Below are the code and all the weights of a small trained network. Each question names an input and a class and asks about switching units off, where a switched-off unit gives its printed mean instead of its output.

import numpy as np


def w(rows, s, z=0):
    codes = np.array(rows[::2]) - 128.0
    scale = np.full(codes.shape[1], s)
    scale[-1] = z or s
    return codes * scale


def norm(h):
    return h / np.sqrt((h * h).mean(-1, keepdims=True) + 1e-5)


def f(y):
    return np.maximum(y, 0)


def log_softmax(a):
    a = a - a.max(-1, keepdims=True)
    return a - np.log(np.exp(a).sum(-1, keepdims=True))


def net(x, mask):
    res = np.array(x, float).reshape(1, 2) / 4 @ E
    u = 0
    for l in range(3):
        y = f(norm(res) @ A[l][:, :-1].T + A[l][:, -1])
        res = res + np.where(mask[u : u + 4], y, B[l][:, -1]) @ B[l][:, :-1]
        u += 4
    return log_softmax(norm(res)[-1] @ U[:, :-1].T + U[:, -1])


A, B = {}, {}
E = w([
[179,14,204,214,131,173,181,127,194],'x0',
[162,147,155,253,228,27,130,87,137],'x1',
],0.0045)
A[0] = w([
[85,230,47,95,132,71,52,121,8,87],'L0N0',
[134,170,152,98,81,141,143,134,99,113],'L0N1',
[135,162,148,110,3,177,136,165,147,121],'L0N2',
[161,71,157,147,148,154,113,132,140,2],'L0N3',
],0.0063,0.00074)
B[0] = w([
[29,155,255,68,139,175,251,166,47,254],'L0N0',
[107,44,172,144,142,119,163,99,158,165],'L0N1',
[53,220,228,162,143,117,120,158,69,209],'L0N2',
[115,204,60,96,127,152,100,151,106,170],'L0N3',
],0.0058,0.0089)
A[1] = w([
[198,197,142,152,185,58,111,158,143,7],'L1N0',
[128,231,188,134,94,90,212,56,170,90],'L1N1',
[196,12,124,156,158,99,191,161,244,100],'L1N2',
[114,118,252,80,42,155,87,163,143,254],'L1N3',
],0.0039,0.00068)
B[1] = w([
[134,76,161,103,147,61,84,68,111,157],'L1N0',
[186,169,88,105,58,186,188,158,107,193],'L1N1',
[69,155,93,81,100,126,92,120,86,172],'L1N2',
[58,205,171,45,226,3,136,23,59,254],'L1N3',
],0.0052,0.0058)
A[2] = w([
[169,115,58,132,135,87,103,49,138,87],'L2N0',
[163,153,54,179,80,252,216,132,156,71],'L2N1',
[167,123,181,133,109,121,226,183,141,2],'L2N2',
[228,101,121,124,183,95,157,65,88,203],'L2N3',
],0.0044,0.00067)
B[2] = w([
[107,33,147,225,138,134,90,96,170,220],'L2N0',
[191,142,59,21,89,92,88,174,147,165],'L2N1',
[106,120,130,135,151,174,2,112,165,243],'L2N2',
[149,99,97,169,88,177,158,128,151,253],'L2N3',
],0.0069,0.0016)
U = w([
[176,36,95,255,135,127,122,85,183,39],'0',
[69,203,203,83,146,126,193,132,81,250],'1',
[185,125,51,83,87,131,106,167,169,7],'2',
],0.0083,0.0014)

Each question gives the input, the list of numbers given to net, and the class t.
The units are the neurons (one row each of A and B). Each row of codes is followed by its name. A weight is (code - 128) times the scale printed after its matrix; where a second scale follows, it is the last column's (A, B and U).
mask holds one flag per neuron, layer by layer. A switched-off neuron (its flag False) gives its mean, the last column of its row in B, instead of its output. The means were averaged over made-up inputs and are rounded, as every weight is.
A unit's drop is (log p(t) with every unit on - log p(t) with that unit switched off) / (log p(t) with every unit on - log p(t) with every unit switched off).
The circuit of an input: a set's keep is (log p(t) with only the set's units on - log p(t) with every unit switched off) / (log p(t) with every unit on - log p(t) with every unit switched off). Starting from all 12 units, units are removed one at a time, each time the one whose removal leaves the highest keep (on an exact tie, the one counted first), for as long as the keep stays at least 0.8.
circuit, biggest first: the units of the circuit, biggest drop first
unit that matters most: the unit with the biggest drop
k most important neurons: the k neurons with the biggest drops, biggest first
top k neurons in layer l: the k neurons of layer l with the biggest drops, biggest first
drop of u: that unit's drop, to one decimal
input [1,6], class 0: unit that matters most -> L0N0
input [-1,8], class 0: circuit, biggest first -> L0N0, L0N2, L1N3
input [5,1], class 2: top 3 neurons in layer 0 -> L0N0, L0N2, L0N3
input [-1,5], class 0: 3 most important neurons -> L0N0, L0N2, L1N3
input [3,0], class 2: circuit, biggest first -> L0N0, L0N2, L1N3, L0N3
input [6,0], class 2: 2 most important neurons -> L0N0, L0N2
input [8,2], class 2: top 2 neurons in layer 1 -> L1N3, L1N2
input [6,1], class 2: 4 most important neurons -> L0N0, L0N2, L0N3, L1N3
input [2,0], class 2: 4 most important neurons -> L0N0, L0N2, L1N3, L0N3
input [1,8], class 0: drop of L0N0 -> 0.3
input [3,5], class 0: drop of L0N0 -> 0.7
input [0,6], class 0: drop of L0N0 -> 0.6
